Below are the code and all the weights of a small trained network. Each question names an input and a target symbol and asks about switching units off, where a switched-off unit gives its printed mean instead of its output.

import numpy as np


def w(rows, s, z=0):
    codes = np.array(rows[::2]) - 128.0
    scale = np.full(codes.shape[1], s)
    scale[-1] = z or s
    return codes * scale


def f(y):
    return np.maximum(y, 0)


def softmax(a):
    e = np.exp(a - a.max(-1, keepdims=True))
    return e / e.sum(-1, keepdims=True)


def log_softmax(a):
    a = a - a.max(-1, keepdims=True)
    return a - np.log(np.exp(a).sum(-1, keepdims=True))


def net(x, mask):
    ids = ['Παβεηθλξτ'.index(c) for c in x.split()]
    T = len(ids)
    res = E[ids] + P[:T]
    u = 0
    for l in range(2):
        r = res
        for j in range(2):
            rows = slice(3 * j, 3 * j + 3)
            q, k, v = (r @ M[l][rows].T for M in (Q, K, V))
            z = softmax(np.where(np.tri(T) > 0, q @ k.T / 3**0.5, -1e9)) @ v
            o = O[l][rows]
            res = res + np.where(mask[u + j], z, o[:, -1]) @ o[:, :-1]
        u += 2
        y = f(res @ A[l][:, :-1].T + A[l][:, -1])
        res = res + np.where(mask[u : u + 8], y, B[l][:, -1]) @ B[l][:, :-1]
        u += 8
    return log_softmax(res[-1] @ U[:, :-1].T + U[:, -1])


Q, K, V, O, A, B = {}, {}, {}, {}, {}, {}
E = w([
[147,138,142,119],'Π',
[137,134,148,107],'α',
[172,139,145,122],'β',
[169,88,155,254],'ε',
[139,186,216,69],'η',
[146,158,143,124],'θ',
[161,148,142,122],'λ',
[11,138,156,140],'ξ',
[177,135,153,102],'τ',
],0.022)
P = w([
[152,253,107,135],'0',
[123,190,122,138],'1',
[132,175,133,139],'2',
[133,151,139,129],'3',
[127,124,161,134],'4',
[135,112,168,136],'5',
[134,96,176,132],'6',
[139,88,184,132],'7',
[142,73,190,132],'8',
[141,75,195,132],'9',
[148,72,202,133],'10',
[153,74,207,135],'11',
],0.013)
Q[0] = w([
[130,87,144,100],'L0H1',
[126,199,238,134],'L0H1',
[114,53,160,83],'L0H1',
[184,190,242,90],'L0H2',
[170,192,172,150],'L0H2',
[157,97,201,254],'L0H2',
],0.0098)
K[0] = w([
[117,117,201,114],'L0H1',
[144,6,237,122],'L0H1',
[129,106,167,104],'L0H1',
[162,77,98,218],'L0H2',
[138,70,151,122],'L0H2',
[110,38,162,91],'L0H2',
],0.011)
V[0] = w([
[82,170,26,42],'L0H1',
[199,143,96,109],'L0H1',
[114,254,81,165],'L0H1',
[143,134,163,158],'L0H2',
[175,126,140,100],'L0H2',
[207,28,111,105],'L0H2',
],0.0074)
O[0] = w([
[158,254,128,175,10],'L0H1',
[139,130,99,159,118],'L0H1',
[85,152,57,142,132],'L0H1',
[148,69,119,114,179],'L0H2',
[104,140,101,134,120],'L0H2',
[156,149,101,90,121],'L0H2',
],0.0093,0.012)
A[0] = w([
[150,171,189,125,35],'L0N1',
[117,172,142,63,92],'L0N2',
[106,149,142,121,62],'L0N3',
[202,140,127,156,54],'L0N4',
[156,122,59,87,158],'L0N5',
[112,116,143,83,73],'L0N6',
[90,132,151,108,162],'L0N7',
[108,146,1,150,11],'L0N8',
],0.017,0.011)
B[0] = w([
[24,105,61,120,138],'L0N1',
[208,229,234,107,148],'L0N2',
[135,93,74,94,138],'L0N3',
[189,138,1,125,136],'L0N4',
[222,148,38,105,166],'L0N5',
[154,167,102,156,224],'L0N6',
[127,123,64,103,253],'L0N7',
[87,97,76,254,142],'L0N8',
],0.0095,0.0066)
Q[1] = w([
[199,111,66,214],'L1H1',
[97,196,76,140],'L1H1',
[89,48,178,225],'L1H1',
[99,121,3,99],'L1H2',
[167,94,133,185],'L1H2',
[107,76,143,115],'L1H2',
],0.011)
K[1] = w([
[143,111,7,100],'L1H1',
[140,153,112,180],'L1H1',
[130,35,112,106],'L1H1',
[89,160,120,114],'L1H2',
[181,120,151,107],'L1H2',
[111,100,135,88],'L1H2',
],0.015)
V[1] = w([
[35,106,114,53],'L1H1',
[165,136,51,106],'L1H1',
[238,123,133,9],'L1H1',
[191,100,108,141],'L1H2',
[154,165,165,72],'L1H2',
[123,89,181,86],'L1H2',
],0.012)
O[1] = w([
[219,181,20,176,95],'L1H1',
[84,181,117,15,153],'L1H1',
[126,254,184,96,178],'L1H1',
[59,72,108,58,226],'L1H2',
[37,157,169,192,1],'L1H2',
[99,143,26,176,171],'L1H2',
],0.0078,0.0069)
A[1] = w([
[93,108,187,185,181],'L1N1',
[198,117,82,168,173],'L1N2',
[98,179,61,103,168],'L1N3',
[145,81,159,152,172],'L1N4',
[49,89,94,183,105],'L1N5',
[85,50,151,170,2],'L1N6',
[4,165,84,89,119],'L1N7',
[206,154,135,113,159],'L1N8',
],0.012,0.011)
B[1] = w([
[92,191,153,104,192],'L1N1',
[88,189,148,83,233],'L1N2',
[154,89,147,187,181],'L1N3',
[93,74,168,152,249],'L1N4',
[156,157,71,106,223],'L1N5',
[223,206,167,165,242],'L1N6',
[185,144,36,127,180],'L1N7',
[88,106,106,250,200],'L1N8',
],0.011,0.013)
U = w([
[134,66,156,83,129],'Π',
[65,31,111,214,143],'α',
[84,120,177,82,235],'β',
[254,81,180,136,91],'ε',
[126,212,162,163,1],'η',
[117,62,162,114,149],'θ',
[128,104,132,47,222],'λ',
[226,156,25,157,54],'ξ',
[141,196,144,42,172],'τ',
],0.0082,0.004)

Each question gives the input, a string of symbols that net reads in full, and the target symbol t.
The units are the heads (3 rows each of Q, K, V and O) and the neurons (one row each of A and B). Each row of codes is followed by its name. A weight is (code - 128) times the scale printed after its matrix; where a second scale follows, it is the last column's (O, A, B and U).
mask holds one flag per unit, layer by layer, with each layer's heads first. A switched-off unit (its flag False) gives its mean, the last column of its rows in O or B, instead of its output. The means were averaged over made-up inputs and are rounded, as every weight is.
A unit's drop is (log p(t) with every unit on - log p(t) with that unit switched off) / (log p(t) with every unit on - log p(t) with every unit switched off).
The circuit of an input: a set's keep is (log p(t) with only the set's units on - log p(t) with every unit switched off) / (log p(t) with every unit on - log p(t) with every unit switched off). Starting from the 12 units with the biggest drops (on a tie, the unit counted first), units are removed one at a time, each time the one whose removal leaves the highest keep (on an exact tie, the one counted first), for as long as the keep stays at least 0.8.
units of the circuit, in order: the units of the circuit, biggest drop first
k most important neurons: the k neurons with the biggest drops, biggest first
top k neurons in layer l: the k neurons of layer l with the biggest drops, biggest first
which heads matter: for each layer, one digit per head in row order, 1 if its drop is at least 0.15 and else 0, layers parted by /
input α θ θ η, target η: units of the circuit, in order => (L1N8; L1H1)
input τ ε α τ, target τ: top 3 neurons in layer 1 => (L1N7; L1N4; L1N8)
input η ε Π ε ξ β ξ θ ε ε β λ, target ξ: 4 most important neurons => (L1N4; L1N7; L1N2; L0N5)
input θ η α, target ε: top 3 neurons in layer 1 => (L1N6; L1N2; L1N8)
input ε β θ, target ξ: units of the circuit, in order => (L1N7; L1H1; L0H1)
input λ ε ξ ε ε ξ α τ ε, target ξ: which heads matter => 10 / 11
input ε ε λ η α, target ξ: which heads matter => 00 / 11
input η α ε ε ε η τ, target ξ: units of the circuit, in order => (L1H1; L0H1)
input ε ξ θ, target ξ: 2 most important neurons => (L1N4; L0N5)
input α ε β ε ε ε ξ ε ξ λ Π, target ξ: units of the circuit, in order => (L1H1)
input λ ξ ε ξ Π, target α: top 4 neurons in layer 1 => (L1N8; L1N6; L1N5; L1N7)
input ε λ ξ ξ ε α, target α: units of the circuit, in order => (L1N6; L1N5; L1H1)
input λ θ α, target Π: units of the circuit, in order => (L1H2; L0N8; L0H1; L1H1)
input η ε Π, target η: units of the circuit, in order => (L1H2; L1H1)
input ε θ ε η ξ τ ε, target η: units of the circuit, in order => (L1N1; L1H2; L0N2)
input Π β β ξ θ ε ξ θ ξ ξ θ ε, target ξ: most important neuron => (L0N7)
input Π Π ξ ε ξ, target ε: units of the circuit, in order => (L0N7; L1N6; L1H1; L0H2)
input τ ε ε ε ε Π ε α, target ξ: units of the circuit, in order => (L1H1; L1H2; L0H1)
input ε β Π, target ξ: 2 most important neurons => (L1N7; L0N5)
input α β θ, target β: most important neuron => (L0N8)
input θ τ η ε α, target η: units of the circuit, in order => (L1H1; L1H2)
input τ ε ε, target ε: units of the circuit, in order => (L1N6; L1H1; L0H1)
input β ε ε β η ε η τ, target η: units of the circuit, in order => (L1H1; L1N8)
input τ θ β ε λ ε ε λ ε Π λ λ, target ξ: units of the circuit, in order => (L1H1; L1H2; L0H1; L1N4)
input Π ξ λ ε, target ε: units of the circuit, in order => (L0H1; L1N6; L1H1)
input λ ε ε τ, target Π: 2 most important neurons => (L0N5; L0N8)
input β λ λ Π θ ξ α ε τ ε, target τ: which heads matter => 01 / 11
input α β η ξ, target ξ: top 2 neurons in layer 0 => (L0N1; L0N7)
input λ α λ β ε ξ, target ξ: most important neuron => (L1N5)
